Below is a small trained network, with its code and all its weights. Each question gives an input and a class and asks what happens when units are switched off, that is, made to give their printed mean instead of their output.

import numpy as np


def w(rows, s, z=0):
    codes = np.array(rows[::2]) - 128.0
    scale = np.full(codes.shape[1], s)
    scale[-1] = z or s
    return codes * scale


def f(y):
    return y / 2 * (1 + np.tanh(0.7978845608 * (y + 0.044715 * y**3)))


def log_softmax(a):
    a = a - a.max(-1, keepdims=True)
    return a - np.log(np.exp(a).sum(-1, keepdims=True))


def net(x, mask):
    res = np.array(x, float).reshape(1, 4) / 4 @ E
    y = f(res @ A[0][:, :-1].T + A[0][:, -1])
    res = res + np.where(mask, y, B[0][:, -1]) @ B[0][:, :-1]
    return log_softmax(res[-1] @ U[:, :-1].T + U[:, -1])


A, B = {}, {}
E = w([
[88,216,232,70],'x0',
[70,46,130,6],'x1',
[181,1,232,192],'x2',
[243,143,116,47],'x3',
],0.0075)
A[0] = w([
[164,52,226,160,62],'n0',
[88,82,116,74,51],'n1',
[125,164,93,114,124],'n2',
[158,172,115,212,94],'n3',
[138,142,135,165,67],'n4',
[112,97,107,98,30],'n5',
[90,106,123,114,3],'n6',
[65,126,133,166,73],'n7',
[162,177,124,174,102],'n8',
[10,112,135,186,63],'n9',
[138,93,71,147,9],'n10',
[130,171,79,111,145],'n11',
[247,141,129,52,63],'n12',
[133,187,207,128,45],'n13',
[71,193,54,83,147],'n14',
[179,88,61,136,93],'n15',
[111,172,220,81,61],'n16',
[209,137,138,80,100],'n17',
[186,90,184,125,134],'n18',
[111,89,104,158,11],'n19',
[114,146,74,123,117],'n20',
[139,94,70,149,107],'n21',
[155,176,115,177,66],'n22',
[86,48,84,56,115],'n23',
[88,101,139,84,36],'n24',
[81,119,147,155,109],'n25',
[158,157,114,179,102],'n26',
[156,102,196,138,145],'n27',
[133,81,48,154,33],'n28',
[118,150,165,109,50],'n29',
[129,162,94,104,115],'n30',
],0.013,0.0014)
B[0] = w([
[102,60,64,84,255],'n0',
[193,111,150,120,174],'n1',
[117,96,99,121,161],'n2',
[206,107,154,109,213],'n3',
[152,120,130,124,150],'n4',
[150,130,144,119,145],'n5',
[153,131,133,142,139],'n6',
[129,141,122,189,171],'n7',
[180,100,151,114,183],'n8',
[137,152,106,248,221],'n9',
[89,170,152,104,166],'n10',
[104,87,96,118,177],'n11',
[137,151,122,255,228],'n12',
[94,184,167,84,185],'n13',
[96,57,77,98,228],'n14',
[80,185,154,105,193],'n15',
[88,209,176,75,199],'n16',
[129,150,120,217,191],'n17',
[110,89,90,114,201],'n18',
[105,149,122,125,158],'n19',
[99,112,105,114,160],'n20',
[85,170,153,101,175],'n21',
[177,111,145,113,180],'n22',
[225,115,165,109,208],'n23',
[176,131,151,127,160],'n24',
[116,140,112,158,160],'n25',
[170,125,150,110,178],'n26',
[102,92,92,106,191],'n27',
[61,194,165,95,190],'n28',
[116,146,153,110,146],'n29',
[113,95,103,123,162],'n30',
],0.032,0.0097)
U = w([
[83,80,56,95,93],'0',
[120,178,113,255,159],'1',
[229,131,189,86,1],'2',
[58,221,180,77,227],'3',
],0.0085,0.0013)

Each question gives the input, the list of numbers given to net, and the class t.
The units are the neurons (one row each of A and B). Each row of codes is followed by its name. A weight is (code - 128) times the scale printed after its matrix; where a second scale follows, it is the last column's (A, B and U).
mask holds one flag per neuron, in row order. A switched-off neuron (its flag False) gives its mean, the last column of its row in B, instead of its output. The means were averaged over made-up inputs and are rounded, as every weight is.
A unit's drop is (log p(t) with every unit on - log p(t) with that unit switched off) / (log p(t) with every unit on - log p(t) with every unit switched off).
The circuit of an input: a set's keep is (log p(t) with only the set's units on - log p(t) with every unit switched off) / (log p(t) with every unit on - log p(t) with every unit switched off). Starting from the 12 units with the biggest drops (on a tie, the unit counted first), units are removed one at a time, each time the one whose removal leaves the highest keep (on an exact tie, the one counted first), for as long as the keep stays at least 0.8.
circuit, biggest first: the units of the circuit, biggest drop first
unit that matters most: the unit with the biggest drop
k most important neurons: the k neurons with the biggest drops, biggest first
drop of u: that unit's drop, to one decimal
input [8,6,7,7], class 3: circuit, biggest first : [n16]
input [-8,6,7,-7], class 3: 4 most important neurons : [n28 n12 n21 n10]
input [-5,-4,3,2], class 3: circuit, biggest first : [n15 n28]
input [2,-7,7,6], class 0: 4 most important neurons : [n0 n18 n27 n23]
input [3,7,8,7], class 0: 4 most important neurons : [n0 n18 n27 n9]
input [2,8,-7,-5], class 2: 2 most important neurons : [n23 n1]
input [-4,1,2,-3], class 3: 2 most important neurons : [n12 n17]
input [-2,0,-3,5], class 1: 2 most important neurons : [n12 n0]
input [6,6,-4,6], class 1: 2 most important neurons : [n12 n17]
input [4,1,8,-7], class 0: 3 most important neurons : [n0 n12 n27]
input [5,-6,-5,-3], class 2: 2 most important neurons : [n0 n3]
input [7,-6,3,-3], class 3: 3 most important neurons : [n13 n16 n23]
input [7,3,4,-7], class 1: 2 most important neurons : [n9 n7]
input [-6,7,-5,6], class 2: unit that matters most : n23
input [-3,2,-5,6], class 1: 2 most important neurons : [n12 n0]
input [8,-5,1,-7], class 3: 4 most important neurons : [n13 n16 n12 n17]
input [4,0,4,1], class 0: drop of n0 : 1.6
input [7,6,-8,-7], class 0: drop of n12 : 0.7
input [-5,-1,-4,0], class 3: drop of n18 : 0.1
input [5,8,6,-1], class 2: circuit, biggest first : [n23]
